Each row is followed by its class.
[-139  -44 -251   77  -33  617  193   75 -445  105  899 -115 -263  174
 -227 -175  -31  700  -21 -197  377   19   88 -149  355  101   83   57
  -86   41 -198  307  122   -4  431 -100  -85 -247 -165  -63  -11  -66
 -641] => <127>
[  97   60   86  139   94  222  299  -95  205 -124 -113 -110  -36   95
  112 -190 -312  178 -114   90   78  -38  -78  256  190   41  171   74
 -205  180  145 -198   90 -332  163 -113 -133 -327   -2 -205  -87   30
  -62] => <147>
[ -24   49  129  -69    2 -225  -47 -101    2  -64  -72  -63  182  -83
  -30  -80    9 -104    6   98   24   64  -87   33   22 -138 -135 -105
   55   18  186   10   36 -144   -4  -81   29   38   17   73 -122  -25
  139] => <147>
[-152   31   16  -98   78  -88   88  154  -19  -84 -162 -101  162  257
   17  185  -29  -53  156  263    2   36   57  -62   34 -135 -192 -107
   86  203  -60  -50  111 -219 -190 -116   34  -24  -97  -96  -11   92
  249] => <100>
[ -59 -185  -62  -11  -52   52  -39 -250 -228  100  195   39  -77  -52
 -109 -204 -157  130  -37 -126   99  -39   20  106  225   38   36 -206
    9  -24   80  162   79  -21  158   49 -202   -3  -32   97  -99 -136
 -142] => <58>
[ 192   71   37  238   76  169  216   78  128   31   -5   96 -254  -65
  261    4  114  229 -153 -100  -20  -54   21    2  -66  194  288  405
 -272 -132 -109 -140  -74    3  135  -55   23 -396   59 -145  -70  -47
 -108] => <109>
[ -38 -119  -71    0   49  139   24  -65  -13  -36  -99  -23   -4  140
  -49  -93 -317    3   19   70    7  -53   69  176  186   46   34 -171
  -13  103   87   -3   44 -210  -93  -30 -246  -66  -84 -105  -69  -18
   -3] => <100>
[-113  -22  -77 -139  -82  138  -27  -39 -294  119  657  -42  -84  -13
 -270 -108  115  258   -9 -214  147   71  -46 -162   59    9 -121  -43
   60  -36  -42  290   22  144  361  -25   47   43  -51   48   22  -96
 -378] => <71>
[ 147  -96   35  210   39 -286  -92 -270   93  119 -215   30  -40 -403
  209 -195   87 -114 -158 -102    2  -49 -105   90   78  -15   38   51
 -103 -316  101  -94  -35 -108   58   52  -87 -116  167  204 -265 -179
  182] => <113>
[   3  359  -26   44  -53   22 -150  401   75  -31  402    5   49 -175
    6  290  584  116   18 -167  -48  117   33 -225 -319  114 -114  254
   75  182 -268  206 -138  402  -65 -127  422   80   30   20  290  144
 -196] => <17>
[ -67 -143   55  -41  -61 -357 -201 -167 -127  122    7   23   47 -177
  -10  -90  165  -91   10  -37   93   -3  -70  -45    1 -179 -200 -124
   75  -87   48  136  -52   35 -102   61  -20  118  -22  181 -124 -177
  108] => <127>
[ -94  -74 -175 -142 -110   60  -11   -3 -527   97  655   42  -92    3
 -110  -50  217  335   96 -231  268   35    1 -246  150    3   52  -32
   21 -133  -98  230   55  140  266  126    5   -6 -120   56   63 -144
 -265] => <71>
[  87    0  205  100   59 -473  150  -74  -22   47 -280 -101   25 -158
  269  -79   93  -33  -76  167  109    2  -49  -47  -36 -204   63   37
 -239 -229   88 -250   -2 -271   -2   60   -6 -265   82  139 -258  -97
  409] => <147>
[ -55  111 -299  -73   11  538   -7  -72   52  -65  404 -159   -5  129
 -174 -140 -217  325   29 -128  -12   71   40  215  345  150  112  -76
   44  383  -79  278   19    5  100 -218  -97  -24  -43 -106   25   -4
 -487] => <127>
[ -88   10 -192  -93  -58  469   11 -104  -88  -33  412  -67   68  297
 -230 -144 -255  265   81  -49   47  -63    0   81  281   67 -113  -76
   -5  293  -82  133   39  -48   61 -196  -24  -19 -186 -212  107   61
 -561] => <127>
[  51  294  -62  150  101  123  232  520  244   -5 -104   68 -165  113
  330  393  311  174   85  128 -108   21  219 -137 -227  168  238  480
  -91  146 -398 -160  -97   24 -312 -207  227 -303   47 -193  120  170
  144] => <71>
[  13 -157  -41   84  -25  178   39 -329 -401   54  362   12 -104 -103
  -50 -257  -42  266  -90 -236  261  -58 -102  -35  314   47  -77  -31
 -162 -252   88   82  125  -47  434  162 -143 -174 -134   19 -157 -220
 -345] => <100>
[ 121  -61   77  141   23    6   58 -206  -59   70  -35   51  -65 -134
   89 -169  -50   94 -116 -103  108  -86  -61   88  127   42   61  143
 -218 -139   17 -143   22 -138  215   -7  -24 -231  -20  -16 -133  -48
  -72] => <58>
[-169 -113   96 -226  141 -159  126 -220  164 -319 -646 -140  420  392
  -47  -50 -486 -343  147  477  -82  -38   76  263  225 -206 -184 -333
  107  359  232 -297  119 -564 -327 -114 -158   21  -61 -270 -237  102
  554] => <147>
[ -79  -73 -234 -113  -70  205 -115 -246 -178    5  369  -96   87  -18
 -216 -235  -39  134    4 -165    2   50  -63   84  250   51  -94 -185
  103  131   39  296  108   31  198  -71  -97  148  -31  112  -89 -121
 -283] => <113>
[  89   25   57  175   58  133  139  -11  113   -7   93   41 -102 -200
   86 -121   42  122 -181  -83   35    4    9  186   50  136  242  165
 -140    8   35   26  -21  -58  205 -126   -5 -231  122  -23 -184  -76
  -53] => <17>
[ 234   91  118  296  128 -245   99   98  325  105 -505  122 -199 -304
  444   29  150 -115 -180   71  -75  -38  166   41 -207   87  371  309
 -267 -277  -69 -293 -189  -83 -182  -26  -15 -404  236   13 -212  -39
  366] => <147>
[  31  224 -110   -4   74  574  173  211  233 -172  209  -90  -53  288
  -20   37 -249  269   31  -39 -134   10   17  208  104  303   98  148
  -51  467 -117   54  -11   27    0 -240   30 -133  -98 -320  224  206
 -388] => <11>
[   7   73 -173   87 -110  458   28  -27 -359  114  778   29 -244  -23
 -152 -111  170  573  -29 -326  220   17  -57 -156   90  222   40  212
 -124   10 -185  261   28  230  386  -57   49 -158 -132  -47  154  -36
 -695] => <58>
[ 216  104   -2   69   83 -110   49  229  108   46 -103  110  -70 -125
  193  163  198  -58   -5  -47 -114   -6  -24  -61 -236  134  176  316
 -136 -147  -60 -123 -218   99 -131 -131  163 -235   70  -89   25   99
   50] => <11>
[ 214  172  165  137  151  -32  191  226  391  -54 -341   46 -115 -122
  282  105   18  -98 -151  116 -180  -61  126  224 -125  127  327  280
 -230   32   50 -254  -99 -134 -121 -188   71 -291  175  -53 -211   80
  298] => <127>
[  31  -12 -109 -141   89   30  -14  -60   43  -82 -270   76  134  121
  -40   48 -165 -205   85   68 -109  -13   40  142   34   69   98  -76
   40   71  129  -39  -70  -92 -182  -92  -78   30   24 -151  -73   59
  140] => <127>
[  92  -74  -17  173   95  -41  240   69  -62  106 -131  190 -255 -106
  300   53  162  103  -58  -10   38  -52  178 -117  -83  121  289  344
 -165 -350  -99 -155  -54  -91   60   63  -14 -332  114  -81 -251  -83
  236] => <71>
[  52  271 -200   47   42  610  103  285   72  -77  490   30 -148  225
  -40  106   39  442   26 -138  -16   27    2  -38   15  269  236  317
  -67  272 -255   79  -33  153  105 -245   96 -200  -69 -302  271  134
 -608] => <109>
[-168  -59  -26 -146  -81 -215 -174 -113 -169  -41  -19  -66  330   90
 -134   44   39 -180  200  131   84  -21   13 -123  124 -230 -455 -272
  222   58   41   18  152 -121 -177  -77    9  168 -129  -12   30   44
  117] => <147>
[ 178  107   56  132  178  188  311  129  176   -5   34   55 -243 -126
  248  -15   51  190 -198    5  -49   30   40  114  -58  225  452  311
 -262   21  -41  -71  -63  -84  162 -157    0 -363  152  -61 -244  -62
    5] => <113>
[  12    6  -28   39  -34 -124   32  127 -237  127  182  102 -204  -85
  126   33  336  212  -26  -85   97   29  106 -255  -96   17  205  185
 -142 -280 -109   32 -110  110   78  127  116 -193   64  100  -76 -115
   62] => <127>
[  31 -151   90 -143   45 -337  -80 -347  -59  -66 -479  -11  315   43
  -74 -116 -237 -415   79  133   13  -31 -132   69   97 -175 -125 -293
   71 -118  353 -200   48 -289 -126   35 -114   75   24  -49 -140   14
  349] => <147>
[ 188  -81   70    8  115 -330   10 -146   24    3 -523  110  188  -20
  100    2  -15 -359   -7   63  -91  -88  -89  -14  -59  -47   66   41
 -134 -332  195 -346  -96 -214 -115  -23  -25 -153   58  -75 -187   22
  355] => <109>
[ 255   34   18  309  116 -132  262  108  -83  123 -152  238 -473 -357
  519  115  310  242 -142  -85   66    1  127 -119 -187  266  670  465
 -403 -444 -140 -156 -173   63  100  149   21 -568  190   40 -234 -171
  217] => <58>
[ -71    8  -35  -47    7  230  114   -2  -40  -37  265    1  -85   23
 -121  -98  -96  233  -42  -38   29   47   45  166  112  116  194  -27
    2  223   35  163   42  -40  189 -143  -73  -60   12    6  -63  -20
 -142] => <58>
[ 123   54  115  313   97 -135  193  282  -91  219  161  114 -350 -244
  356  216  553  241 -148 -150  147   22   71 -392 -293   93  213  571
 -270 -359 -374 -126 -171  142  112   36  264 -417   97   17  -41  -94
   62] => <109>
[ 171   34   91  182   75 -151    8  -32   78  123  -61   83 -140 -356
  181  -80  198   -4 -182 -118   37  -18   15   36  -19   28  186  225
 -204 -300   21  -70 -127   -8  127  -43   62 -269  181  112 -265 -126
   69] => <127>
[ -14  -88 -105   81   -4  141  -29  -76 -146  106  162  -38 -116    0
  -44 -136 -121  141  -28  -91   90  -16   42    9  144   92   -1 -111
  -55  -64   -9  142   15  -18    9   21 -183 -112  -66   28  -21  -75
 -225] => <100>
[ -62   46 -161   66    6  313  104  186 -139   16  377  -17  -71  123
  -21   43   92  346   59  -66  154  -10   87 -139  104   57   78  147
  -26   96 -276   67   75   13   84 -182   23 -154  -73 -139   71   11
 -271] => <109>
[-240 -249  -91 -258 -141 -158 -295 -391 -504   52  375  -11  242  -22
 -348 -232  -33    1  138 -119  214    6 -104  -50  246 -147 -390 -438
  230   24  117  329  122   38   96   77 -128  346 -222  158  -39 -127
 -159] => <58>
[ 131  185 -137  -12  -93 -197 -259  279  -62  178  134  190   -4 -203
  101  310  641  -63  131 -238 -101   87   -2 -316 -483  128   10  335
   69  -86 -298   99 -270  458 -286 -128  396   65   66   30  303  151
  -89] => <58>
[ 101  120  104   81  -59 -314 -215    8   80   66  -30    6  103 -250
  101   92  261  -98   26  -92   22  -20 -142  -45 -135 -109 -267   88
  -19   -9  -95  -86  -57  124 -124  -54  188   -6    0   56  152   47
   -3] => <58>
[  90  344 -234   44   60  685   97  449  187 -121  444   58 -168  301
   30  196  -34  358    8 -108 -203  -20  130   91  -44  460  239  326
  -81  419 -247   97  -28  172  -50 -270  152 -183  -83 -304  357  262
 -635] => <100>
[-276  -18 -267 -251 -187   98 -419  -29 -288   25  580 -105  221  150
 -398  -65  116   85  189 -148   60   99  -20 -201   78  -48 -497 -358
  366  258 -154  382   18  260 -219   -5   40  434 -142   95  318    8
 -394] => <113>
[-184   67 -115 -276   18  178   71  211   83 -250 -149  -28  216  499
  -39   94 -272  -19  229  243 -222  -17  218  196   82   62  -15 -169
  113  383  -23  -96   32 -137 -411  -75  -14   76  -95 -285   95  240
  168] => <11>
[-123 -187   16  -59  -52 -208 -177 -292 -255   66  137  -55  123  -72
 -135 -112   -2  -80   42  -45  205    1 -118  -23  125 -130 -257 -267
  104  -40   37  171   34  -10   78   93 -152  178 -111  104  -16 -119
    4] => <17>
[ 221  196  199  269  156 -236   93  336  171   66  -61   19 -178 -308
  349  116  382   46 -184  -29  -10   87    8  -69 -237   83  202  395
 -239 -155  -91  -83 -119    4  -50  -53  218 -376  160   93 -104   -6
  166] => <100>
[-189   98 -117 -191   -4  100  -42   79   61 -152 -108  -58  203  330
  -76  192  -36  -31  241  209 -153   55  148   95   19   14 -159 -118
  218  445  -96   62   60  -91 -353 -178   19  170 -113 -147   93  211
  160] => <58>
[ 145  178  141  147  -19 -287 -110   50  280  -24 -331  -15  107 -185
  247  103  205 -195  -29    0  -88  -30  -51   27 -143  -50 -171  159
  -39   17  -46 -181  -28   49 -209  -49  177  -68   85   13  114   61
  163] => <147>
[-173 -184 -114 -134   12  261  134 -182 -335  -39  327  -50   56  223
 -220 -196 -177  206   49   51  187  -17   41  -22  322  -14  -61 -210
   30   58   56  111  187 -219  206  -33 -205  -36 -126  -76 -162  -63
 -130] => <113>
[-145 -120 -144 -220 -195  151 -282 -342 -509   23  680  -80  212   16
 -385 -250   52  167  133 -219  218   -7 -185 -153  296 -129 -466 -315
  143   41   33  318  193  121  209   23  -17  252 -229   53   40 -127
 -545] => <113>
[ 104   23   87  144   78 -425  -63 -107  219   49 -442  -18   41 -305
  282   31  129 -170  -66   41  -97    3  -27  121  -24  -53   49   83
  -75 -122  -28 -164  -50  -92 -148   26   26 -104  138  165 -163  -47
  391] => <58>
[ 147   66   11  131   49 -283 -161  -70  186    1 -293  -75   85 -268
  211  -51  103 -165  -57  -26 -120  -17  -25  131   41  -54  -36   18
  -59  -96   66  -71   23  -84 -105  -11   22  -77  124  160 -177  -41
  197] => <100>
[-164 -171 -168 -279   36  371   85 -339  -95 -204  -63  -87  282  408
 -365 -235 -541  -50  151  113   19    3  -73  309  344   55   37 -363
  167  326  309  110  142 -340  121 -186 -307  148 -108 -266  -89  102
  -66] => <17>
[ 183   58  278   62  176 -182  208  -37  421 -155 -645  -28  166  131
  254   35 -214 -311  -29  256 -185  -95 -133  239  -50  -49   24  132
 -171   78  143 -478   40 -342 -113 -160  -12 -214   52 -241 -144  136
  428] => <109>
[ 169 -192  335  127   84 -611   28 -338  106   36 -541   54   93 -415
  236 -210   86 -353 -221   81  -21  -88  -65  168  -25 -213   28   24
 -213 -422  306 -254   -8 -275  181  125  -52 -180  202  199 -543 -185
  570] => <17>
[   8   10    2   57  -30 -299 -224 -241  -71   80   24 -132  171 -240
  -16 -154  162  -80  -36 -110  107   28 -108   58  208 -159 -248 -172
   11  -87   76  124   17  -25    3   38  -24   69   -3  240 -108 -119
   83] => <127>
[-154 -262   46 -164  -37 -309 -149 -320 -232  -97 -262  -84  321   89
 -103 -229 -235 -219  125  130   61  -43  -19  114  302 -252 -281 -398
  110  -57  262  -96  168 -360 -151  149 -186  164  -68   67 -214  -88
  350] => <100>
[  50  -38  114  111  146 -192  227   71   56  -10 -290  -20    4   11
  304   73   39  -34  -21  159  -16  -60   57   41   37  -40   78  164
 -185  -87  -33 -239   51 -306  -23  -73   33 -310   18  -47 -250    4
  336] => <100>
[  42 -128 -136  116   28  240   46 -171 -278  165  348   85 -360 -190
   12 -181  -39  313 -126 -254  220   -7   63   -9  195  190  301   23
 -154 -256  -13  205  -73  105  289  120 -271 -201   23   67 -174 -260
 -274] => <127>
[ -99   44 -244  -18  -18  389  144  236 -116   12  361   -1 -124  264
 -107  110   51  297   97  -66   17   13  158 -157   57  150   48  103
   71  114 -208  123   56   81   55  -91   57 -129  -70 -177  147   95
 -265] => <71>
[-199  -16 -177 -182 -108  250 -158 -246 -361  -68  641 -128  184  163
 -390 -170  -23  321  110 -133  279   34 -178  -78  306 -138 -347 -220
  133  188  -44  293  157   26  293  -59  -87  178 -240  -79  133  -95
 -555] => <109>
[ 148  293 -286  149   56  575  177  332  204   33  513  -34 -311  -16
  113  -20  167  501  -93 -259 -125   89  159   54   14  426  512  405
 -118  188 -272  226  -87  232  136 -208  101 -303  117  -69  107  107
 -519] => <71>
[ 150  383 -180  200   88  498  190  283  476  -70   46  -96 -188   19
  195  103   51  255 -117  -75 -242  117  163  169  -92  349  390  357
 -104  390 -224   45  -91  121  -78 -243  151 -272  177 -149  149  154
 -257] => <147>
[ 158  188 -169  251   57  382  102   64  132   12  278  -29 -253 -117
  138  -21  174  281 -149 -196  -41   68   41   50  -56  350  355  338
 -157   18 -150   88  -85  116  249  -73   66 -226  128  -33   -6   43
 -270] => <17>
[-145  -20 -138  -29  -98  -63 -229  -75 -182   66  217  -49   88  -24
 -136  -48   64   21   93 -100  145   73    5 -104   52  -26 -210 -238
  151   95  -95  257  -49  131 -157   16  -52  130  -83   40  200  -68
 -159] => <147>
[ 104  100  217  117  -59 -588 -296  -55 -264  178  302   13   56 -571
  142   20  618 -107 -105 -213  243  108 -110 -287 -183 -191 -308   99
  -44 -360  -77  122  -87  233   71  106  307   14   63  300  -72 -177
   67] => <147>
[-109  165   76  -85   -4  -29  -52  130  314 -202 -173 -103  308  207
  -64  109  -45 -196   91  215 -207   56   -5  191  -88  -15 -240  -69
  165  482   13  -42  -18 -112 -334 -215  147  180  -14 -100  143  205
  174] => <17>
[-107   46 -190 -135  -46   93 -144  -69   26  -88  137 -191  250  184
 -212  -89  -85   63  106    7  -32   53  -62   92  207  -82 -199 -237
  181  273   17  146  141  -77  -88 -135  -96  166  -63  -39  106   42
 -130] => <109>
[ -22 -113   84  124   32  -97  166    1 -195  136   75   -8 -113  -40
   96 -102  172  153  -76   34  200  -29   91 -153   72  -55   30  116
 -161 -240  -30  -46   38 -186  108   18  -13 -247  -18  102 -248  -86
  143] => <127>
[ -19   67 -256  -82  -48  309  -64  104 -238  105  417   70 -107  105
 -172   61  142  218   63 -205   72   43   35 -181  -27  201   89   74
   38    5 -118  233 -110  257   17  -64   41   22  -76  -76  195   42
 -373] => <127>
[ 364  260  224  182   52 -812 -281  305   46  245 -327  151   36 -563
  396  416  721 -374  -42  -94   13    0 -138 -289 -598  -76 -155  449
 -187 -429 -205 -310 -284  285 -455  -46  439 -125  133  151  115  113
  408] => <58>
[  -7  290   69   91   89 -127  141  384  274  -28 -231  -24   -4   52
  303  375  346   -4   77  210  -87   87  129 -185 -310   -4  -27  332
  -21  150 -293 -181  -99   -4 -309 -182  269 -213   78 -121  125  162
  273] => <147>
[ 140  143  -44  227  119  109  154  169  422  -27 -396   80 -165  -42
  352   49 -119   27  -59  121 -167  -17  205  211 -112  213  440  203
 -133  124  -90 -157 -123 -110 -348 -126 -118 -281  189 -182  -30   59
  160] => <147>
[  26   70  -73   41   34   90  -62  -84   62  -41  152 -170   -7 -120
  -70 -156  -48  125  -44  -84  -53   79  -47  151  186   11   49  -94
    3   88   57  191   44    4  159  -36  -54  -18   62   96 -139  -49
 -103] => <11>
[  52   98   98  187   -8  -90   13  207 -135  126  385   30 -192 -246
   91  -24  424  263 -155 -186  136   82  -23 -179 -118   23   61  257
 -147 -144 -102  152  -43  125  213    2  226 -238   82  174  -19 -116
 -169] => <100>
[ -18   85 -316 -221   18  515    9   67 -102 -111  234   65   54  365
 -202  113 -116   62  158  -86 -154   31   45   42   25  314  124    4
  110  286    7  159  -32   84  -25 -219   20   65 -114 -270  176  184
 -363] => <100>
[ 205   -8  222  228  179  -70  306    1  124   10  -50   13 -259 -322
  285 -110  -40  117 -253   -3   18   -4  -19  179   13   99  326  269
 -343 -197   84 -112  -60 -168  314  -34  -39 -418  144   42 -402 -172
  134] => <11>
[  64  -18  -70  128   79  163   84   20   89    6 -146   81 -170   31
  189   -3 -132   58  -33  -10  -70  -30  101  131   64  221  244   73
  -87   12   -6  -22  -26  -84  -91  -18 -146 -202   35 -101  -51  -33
   11] => <100>
[ -71  115 -214   66   22  655  367  179 -266   78  702   29 -355  163
  -38   40  182  637   -4 -125  224   88  144 -264   23  235  399  305
 -126   84 -315  229   24  162  413 -150   66 -356  -30 -184   49   -4
 -558] => <147>
[  66  234  -26   59   36   95   17  301   22   53  369   18  -98  -70
   46  139  375  227  -64 -162   44   98   32 -149 -145  137  145  276
  -78   21 -218  103 -119  178   53 -153  188 -171   52  -32  171   45
 -213] => <109>
